Below are the code and all the weights of a small trained network. Each question names an input and a class and asks about switching units off, where a switched-off unit gives its printed mean instead of its output.

import numpy as np


def w(rows, s, z=0):
    codes = np.array(rows[::2]) - 128.0
    scale = np.full(codes.shape[1], s)
    scale[-1] = z or s
    return codes * scale


def f(y):
    return np.maximum(y, 0)


def log_softmax(a):
    a = a - a.max(-1, keepdims=True)
    return a - np.log(np.exp(a).sum(-1, keepdims=True))


def net(x, mask):
    res = np.array(x, float).reshape(1, 2) / 4 @ E
    y = f(res @ A[0][:, :-1].T + A[0][:, -1])
    res = res + np.where(mask, y, B[0][:, -1]) @ B[0][:, :-1]
    return log_softmax(res[-1] @ U[:, :-1].T + U[:, -1])


A, B = {}, {}
E = w([
[129,9,201,38,40,81,88,178,87],'x0',
[201,213,51,75,58,178,141,58,199],'x1',
],0.013)
A[0] = w([
[170,181,85,95,89,153,161,94,184,254],'N1',
[175,128,141,60,98,165,132,161,146,179],'N2',
[118,160,92,195,144,182,158,105,155,183],'N3',
[140,139,112,179,114,167,145,137,159,74],'N4',
[108,95,227,113,110,82,81,183,84,83],'N5',
[88,93,170,114,107,65,116,254,27,119],'N6',
[123,129,104,129,166,176,174,109,106,60],'N7',
[113,95,198,218,168,111,121,174,60,173],'N8',
[103,119,179,121,137,105,105,156,64,126],'N9',
[149,101,147,94,124,123,91,116,154,142],'N10',
[165,107,132,87,111,168,103,134,105,166],'N11',
[139,117,142,41,103,82,69,137,126,128],'N12',
[139,161,81,137,134,159,152,97,164,164],'N13',
[144,147,82,124,173,144,169,109,170,63],'N14',
[99,113,137,151,155,47,116,210,55,214],'N15',
],0.015,0.0055)
B[0] = w([
[147,191,39,164,123,68,247,99,184,245],'N1',
[163,128,85,90,125,138,143,150,141,175],'N2',
[74,115,177,150,167,141,153,78,155,221],'N3',
[77,159,115,99,166,121,159,86,171,165],'N4',
[112,85,149,185,140,156,80,141,118,229],'N5',
[81,92,171,185,126,167,66,168,184,253],'N6',
[179,177,122,118,161,171,185,71,137,161],'N7',
[98,118,180,141,140,178,78,121,85,228],'N8',
[95,78,174,166,133,141,67,195,88,193],'N9',
[188,115,140,94,100,150,123,157,131,158],'N10',
[128,103,145,101,85,95,128,113,107,163],'N11',
[170,111,146,92,111,171,123,181,134,191],'N12',
[92,184,138,148,156,81,192,78,204,209],'N13',
[103,158,135,145,138,145,197,71,149,189],'N14',
[20,78,205,179,185,172,70,153,68,224],'N15',
],0.013,0.027)
U = w([
[107,139,113,164,143,72,178,98,134,158],'0',
[176,101,172,105,93,161,87,170,121,135],'1',
[196,146,70,38,65,128,166,138,81,144],'2',
[142,151,114,84,156,135,97,184,32,2],'3',
[65,126,173,133,164,196,131,96,88,87],'4',
[72,56,201,163,137,161,8,190,7,109],'5',
],0.013,0.007)

Each question gives the input, the list of numbers given to net, and the class t.
The units are the neurons (one row each of A and B). Each row of codes is followed by its name. A weight is (code - 128) times the scale printed after its matrix; where a second scale follows, it is the last column's (A, B and U).
mask holds one flag per neuron, in row order. A switched-off neuron (its flag False) gives its mean, the last column of its row in B, instead of its output. The means were averaged over made-up inputs and are rounded, as every weight is.
A unit's drop is (log p(t) with every unit on - log p(t) with that unit switched off) / (log p(t) with every unit on - log p(t) with every unit switched off).
The circuit of an input: a set's keep is (log p(t) with only the set's units on - log p(t) with every unit switched off) / (log p(t) with every unit on - log p(t) with every unit switched off). Starting from the 12 units with the biggest drops (on a tie, the unit counted first), units are removed one at a time, each time the one whose removal leaves the highest keep (on an exact tie, the one counted first), for as long as the keep stays at least 0.8.
circuit, biggest first: the units of the circuit, biggest drop first
top k neurons: the k neurons with the biggest drops, biggest first
drop when u is switched off: that unit's drop, to one decimal
input [-8,-8], class 5: circuit, biggest first : N1
input [2,8], class 0: top 2 neurons : N1, N13
input [5,3], class 1: top 2 neurons : N15, N1
input [-7,-7], class 5: top 2 neurons : N1, N8
input [6,3], class 1: top 2 neurons : N15, N8
input [3,2], class 2: top 2 neurons : N15, N6
input [2,1], class 1: top 3 neurons : N15, N1, N8
input [4,2], class 1: top 2 neurons : N15, N8
input [0,-1], class 5: drop when N1 is switched off : 0.2
input [-4,-1], class 0: drop when N15 is switched off : 0.2
input [1,3], class 2: drop when N6 is switched off : 0.1
